Here is a tiny trained network, its code and every weight. The questions are about switching its units off for an input and a target symbol, where a switched-off unit gives its printed mean instead of its output.

import numpy as np


def w(rows, s, z=0):
    codes = np.array(rows[::2]) - 128.0
    scale = np.full(codes.shape[1], s)
    scale[-1] = z or s
    return codes * scale


def f(y):
    return y / 2 * (1 + np.tanh(0.7978845608 * (y + 0.044715 * y**3)))


def softmax(a):
    e = np.exp(a - a.max(-1, keepdims=True))
    return e / e.sum(-1, keepdims=True)


def log_softmax(a):
    a = a - a.max(-1, keepdims=True)
    return a - np.log(np.exp(a).sum(-1, keepdims=True))


def net(x, mask):
    ids = ['αβγδεζηθλμπστφψω'.index(c) for c in x.split()]
    T = len(ids)
    res = E[ids] + P[:T]
    r = res
    for j in range(2):
        rows = slice(3 * j, 3 * j + 3)
        q, k, v = (r @ M[0][rows].T for M in (Q, K, V))
        z = softmax(np.where(np.tri(T) > 0, q @ k.T / 3**0.5, -1e9)) @ v
        o = O[0][rows]
        res = res + np.where(mask[j], z, o[:, -1]) @ o[:, :-1]
    y = f(res @ A[0][:, :-1].T + A[0][:, -1])
    res = res + np.where(mask[2:6], y, B[0][:, -1]) @ B[0][:, :-1]
    return log_softmax(res[-1] @ U[:, :-1].T + U[:, -1])


Q, K, V, O, A, B = {}, {}, {}, {}, {}, {}
E = w([
[107,228,172,165,87],'α',
[126,253,119,42,134],'β',
[141,139,176,113,207],'γ',
[94,43,124,55,254],'δ',
[85,178,66,30,159],'ε',
[63,198,98,45,155],'ζ',
[106,90,189,41,55],'η',
[120,146,228,46,132],'θ',
[160,155,110,27,145],'λ',
[202,222,52,22,185],'μ',
[20,100,255,122,79],'π',
[104,34,144,42,31],'σ',
[183,142,49,42,67],'τ',
[233,63,166,74,104],'φ',
[35,111,57,124,66],'ψ',
[151,48,79,79,4],'ω',
],0.011)
P = w([
[123,180,175,9,98],'0',
[119,174,165,23,103],'1',
[124,165,165,36,103],'2',
[131,153,162,52,104],'3',
[132,145,151,66,105],'4',
[133,133,139,83,96],'5',
[136,118,145,92,97],'6',
[141,110,143,95,93],'7',
],0.011)
Q[0] = w([
[76,134,190,115,177],'H1',
[120,109,117,195,146],'H1',
[151,138,88,225,169],'H1',
[106,99,141,254,183],'H2',
[65,147,134,183,210],'H2',
[174,122,92,197,170],'H2',
],0.014)
K[0] = w([
[146,134,77,81,86],'H1',
[126,167,167,52,125],'H1',
[63,191,187,54,125],'H1',
[133,188,115,6,98],'H2',
[163,125,163,19,83],'H2',
[100,185,153,41,150],'H2',
],0.015)
V[0] = w([
[165,188,117,140,204],'H1',
[143,147,125,120,214],'H1',
[253,107,90,142,106],'H1',
[50,89,244,171,47],'H2',
[203,86,232,100,191],'H2',
[44,46,58,76,128],'H2',
],0.012)
O[0] = w([
[84,223,191,29,182,23],'H1',
[112,147,211,74,178,70],'H1',
[209,157,60,13,44,63],'H1',
[90,113,241,93,67,188],'H2',
[251,6,188,163,145,154],'H2',
[58,2,75,85,148,255],'H2',
],0.0096,0.0058)
A[0] = w([
[156,202,197,214,89,53],'N1',
[124,188,154,21,9,253],'N2',
[208,57,92,3,206,40],'N3',
[126,100,22,250,37,90],'N4',
],0.0055,0.0053)
B[0] = w([
[95,149,57,1,145,142],'N1',
[77,192,115,205,140,254],'N2',
[116,232,139,18,47,218],'N3',
[210,192,139,133,229,216],'N4',
],0.006,0.0085)
U = w([
[103,180,135,65,119,24],'α',
[138,207,155,235,119,191],'β',
[144,51,114,61,176,145],'γ',
[104,117,142,82,193,94],'δ',
[37,115,65,138,125,114],'ε',
[114,151,143,140,221,156],'ζ',
[96,94,189,127,55,106],'η',
[200,125,165,188,191,255],'θ',
[129,114,141,101,116,133],'λ',
[118,161,145,51,134,98],'μ',
[91,102,208,115,95,45],'π',
[138,63,141,177,86,107],'σ',
[129,147,111,48,1,104],'τ',
[164,130,126,90,21,73],'φ',
[46,105,104,143,142,199],'ψ',
[172,135,35,170,91,115],'ω',
],0.0069,0.0086)

Each question gives the input, a string of symbols that net reads in full, and the target symbol t.
The units are the heads (3 rows each of Q, K, V and O) and the neurons (one row each of A and B). Each row of codes is followed by its name. A weight is (code - 128) times the scale printed after its matrix; where a second scale follows, it is the last column's (O, A, B and U).
mask holds one flag per unit, heads first, then neurons. A switched-off unit (its flag False) gives its mean, the last column of its rows in O or B, instead of its output. The means were averaged over made-up inputs and are rounded, as every weight is.
A unit's drop is (log p(t) with every unit on - log p(t) with that unit switched off) / (log p(t) with every unit on - log p(t) with every unit switched off).
The circuit of an input: a set's keep is (log p(t) with only the set's units on - log p(t) with every unit switched off) / (log p(t) with every unit on - log p(t) with every unit switched off). Starting from all 6 units, units are removed one at a time, each time the one whose removal leaves the highest keep (on an exact tie, the one counted first), for as long as the keep stays at least 0.8.
units of the circuit, in order: the units of the circuit, biggest drop first
most important unit: the unit with the biggest drop
top k neurons: the k neurons with the biggest drops, biggest first
heads that matter: for each layer, one digit per head in row order, 1 if its drop is at least 0.15 and else 0, layers parted by /
drop when u is switched off: that unit's drop, to one decimal
input ζ ψ ω, target ω: units of the circuit, in order => (H1)
input ψ ψ μ, target ψ: units of the circuit, in order => (H2, H1)
input θ η ψ γ λ, target θ: top 2 neurons => (N3, N1)
input δ μ ζ, target γ: heads that matter => 01
input ψ τ ζ η ε, target ε: units of the circuit, in order => (H2, N4)
input τ ψ τ ψ ψ β, target ψ: units of the circuit, in order => (H2, H1)
input γ φ β, target τ: heads that matter => 10
input γ θ δ σ μ ψ η, target ψ: heads that matter => 01
input γ η α σ, target β: top 2 neurons => (N4, N2)
input ψ θ τ ψ ω α τ η, target β: units of the circuit, in order => (H2, N2)
input γ μ φ τ, target φ: units of the circuit, in order => (H1, H2)
input η σ τ μ, target τ: units of the circuit, in order => (H1, N3)
input θ ζ λ δ δ ω σ, target ω: heads that matter => 10
input δ φ α ω, target β: most important unit => H2
input β θ ψ θ μ φ ψ θ, target ε: top 2 neurons => (N2, N3)
input δ θ σ, target γ: top 2 neurons => (N2, N4)
input τ η α ψ σ γ σ ζ, target θ: top 3 neurons => (N4, N3, N1)
input θ τ ω ζ τ, target ω: top 2 neurons => (N4, N2)
input μ β λ τ τ, target ω: top 2 neurons => (N2, N4)
input η θ γ ζ ψ ε η, target ε: most important unit => H2
input σ ζ ψ ζ δ π, target η: drop when H1 is switched off => 0.0
input η ζ ω, target ω: drop when H1 is switched off => 1.1
input γ ω α τ α ζ β, target β: drop when N2 is switched off => 0.5
input τ γ φ ζ δ γ φ, target φ: drop when H2 is switched off => 0.3
